[[  6 -13  29  29 -21 -15 -25  19  36  37 -14 -33]
 [ 11  20 -21  -4  -9 -17 -19 -24  27 -42  24  36]
 [ -5   4 -34 -43   4  -7  21  21 -36  47  32  44]]
->
[[-33  36  44]
 [-14  24  32]
 [ 37 -42  47]
 [ 36  27 -36]
 [ 19 -24  21]
 [-25 -19  21]
 [-15 -17  -7]
 [-21  -9   4]
 [ 29  -4 -43]
 [ 29 -21 -34]
 [-13  20   4]
 [  6  11  -5]]

[[ -8 -44 -15  14  -1 -17  -3 -11 -14   7]
 [ 15  26  23 -37   3  -2  23  26   7   1]
 [ 10 -46 -30  15  -4  -5  -4   2 -11   7]
 [ 21  30  14  -4  19   7  17  30  13   0]
 [  5   7   3 -17 -49   1   3 -18   8 -21]]
->
[[  7   1   7   0 -21]
 [-14   7 -11  13   8]
 [-11  26   2  30 -18]
 [ -3  23  -4  17   3]
 [-17  -2  -5   7   1]
 [ -1   3  -4  19 -49]
 [ 14 -37  15  -4 -17]
 [-15  23 -30  14   3]
 [-44  26 -46  30   7]
 [ -8  15  10  21   5]]

[[ 11  39  35  36]
 [-52  32  40  42]
 [ 31  20  17  25]]
->
[[ 36  42  25]
 [ 35  40  17]
 [ 39  32  20]
 [ 11 -52  31]]

[[ -5   5   4   3   3  14 -11]
 [-41   8  16  14  16   9 -32]
 [ 31   0  -5  -4  -6 -29  28]
 [ 35   3  -3   0  -4 -45  35]
 [ 13  -8 -11 -12 -11  13   7]
 [ -4   1   2   2   3  -2  -2]]
->
[[-11 -32  28  35   7  -2]
 [ 14   9 -29 -45  13  -2]
 [  3  16  -6  -4 -11   3]
 [  3  14  -4   0 -12   2]
 [  4  16  -5  -3 -11   2]
 [  5   8   0   3  -8   1]
 [ -5 -41  31  35  13  -4]]

[[-46   9 -29  28  -5 -50 -49   7]
 [ 37  33  29 -38  37  19  27  20]
 [  3  32  40 -44  39   0  15  41]
 [ 58   6   3  -4   9  43  40 -15]
 [  1  46   6  -8  42 -16   1  38]
 [-27  15  37 -39  23 -17  -2  39]
 [-19   1 -43  44 -13 -28 -32 -13]
 [ -9  46  25 -30  47 -18   2  50]
 [ 53  -5  26 -27   8  52  50  -9]
 [ 43   3  23 -22  14  41  44   1]
 [-30  27  22 -23  28 -26 -11  44]
 [ 24  56  14 -22  52  -3  12  37]]
->
[[  7  20  41 -15  38  39 -13  50  -9   1  44  37]
 [-49  27  15  40   1  -2 -32   2  50  44 -11  12]
 [-50  19   0  43 -16 -17 -28 -18  52  41 -26  -3]
 [ -5  37  39   9  42  23 -13  47   8  14  28  52]
 [ 28 -38 -44  -4  -8 -39  44 -30 -27 -22 -23 -22]
 [-29  29  40   3   6  37 -43  25  26  23  22  14]
 [  9  33  32   6  46  15   1  46  -5   3  27  56]
 [-46  37   3  58   1 -27 -19  -9  53  43 -30  24]]

[[-48  16  24 -14   3 -16  22 -14   4   5 -36]
 [ 53   3   8  14  -7  15 -29   0 -25  23  30]]
->
[[-36  30]
 [  5  23]
 [  4 -25]
 [-14   0]
 [ 22 -29]
 [-16  15]
 [  3  -7]
 [-14  14]
 [ 24   8]
 [ 16   3]
 [-48  53]]

[[-51   0   6  15   0 -11 -28  -7   5 -47  34 -12]
 [ 26  23 -13  19  17  -1  36  25  38  25   3  -5]
 [ 50  -1  23 -15   4  34   9   3 -23  48 -24  38]]
->
[[-12  -5  38]
 [ 34   3 -24]
 [-47  25  48]
 [  5  38 -23]
 [ -7  25   3]
 [-28  36   9]
 [-11  -1  34]
 [  0  17   4]
 [ 15  19 -15]
 [  6 -13  23]
 [  0  23  -1]
 [-51  26  50]]
---
[[-22 -11  19]
 [ 59 -55  12]
 [ 41  18  41]]
->
[[ 59 -55  12]
 [ 41  18  41]]

[[ 43   4  -6  37]
 [  7  13  -4  10]
 [  9   5   4   7]
 [ 14 -34  42  -1]
 [ 62  11  -3  55]]
->
[[ 7 13 -4]
 [ 9  5  4]]

[[ 33  22 -39  -4]
 [ 14  -9 -17 -11]
 [ 10  34 -17  24]
 [-36  46  22 -30]
 [-27  12  23 -11]]
->
[[ 14  -9 -17]
 [ 10  34 -17]]

[[ 42  18  26  36  45]
 [  0  20  12 -10   6]
 [  7  17  16  -1  10]]
->
[[ 0 20 12]
 [ 7 17 16]]

[[-31  -5 -30]
 [ 41 -26 -46]
 [ -6  24  -7]
 [-26 -37 -35]]
->
[[ 41 -26 -46]
 [ -6  24  -7]]

[[-47  26  29  40]
 [ 21  51  47  30]
 [ 18  50  50  48]]
->
[[21 51 47]
 [18 50 50]]

[[ -7  20  13  -5  36]
 [ 10  12 -21 -44   7]
 [ 18 -37 -16 -18  24]
 [  0  29   3  11  60]
 [ -4 -22 -24  22   0]]
->
[[ 10  12 -21]
 [ 18 -37 -16]]
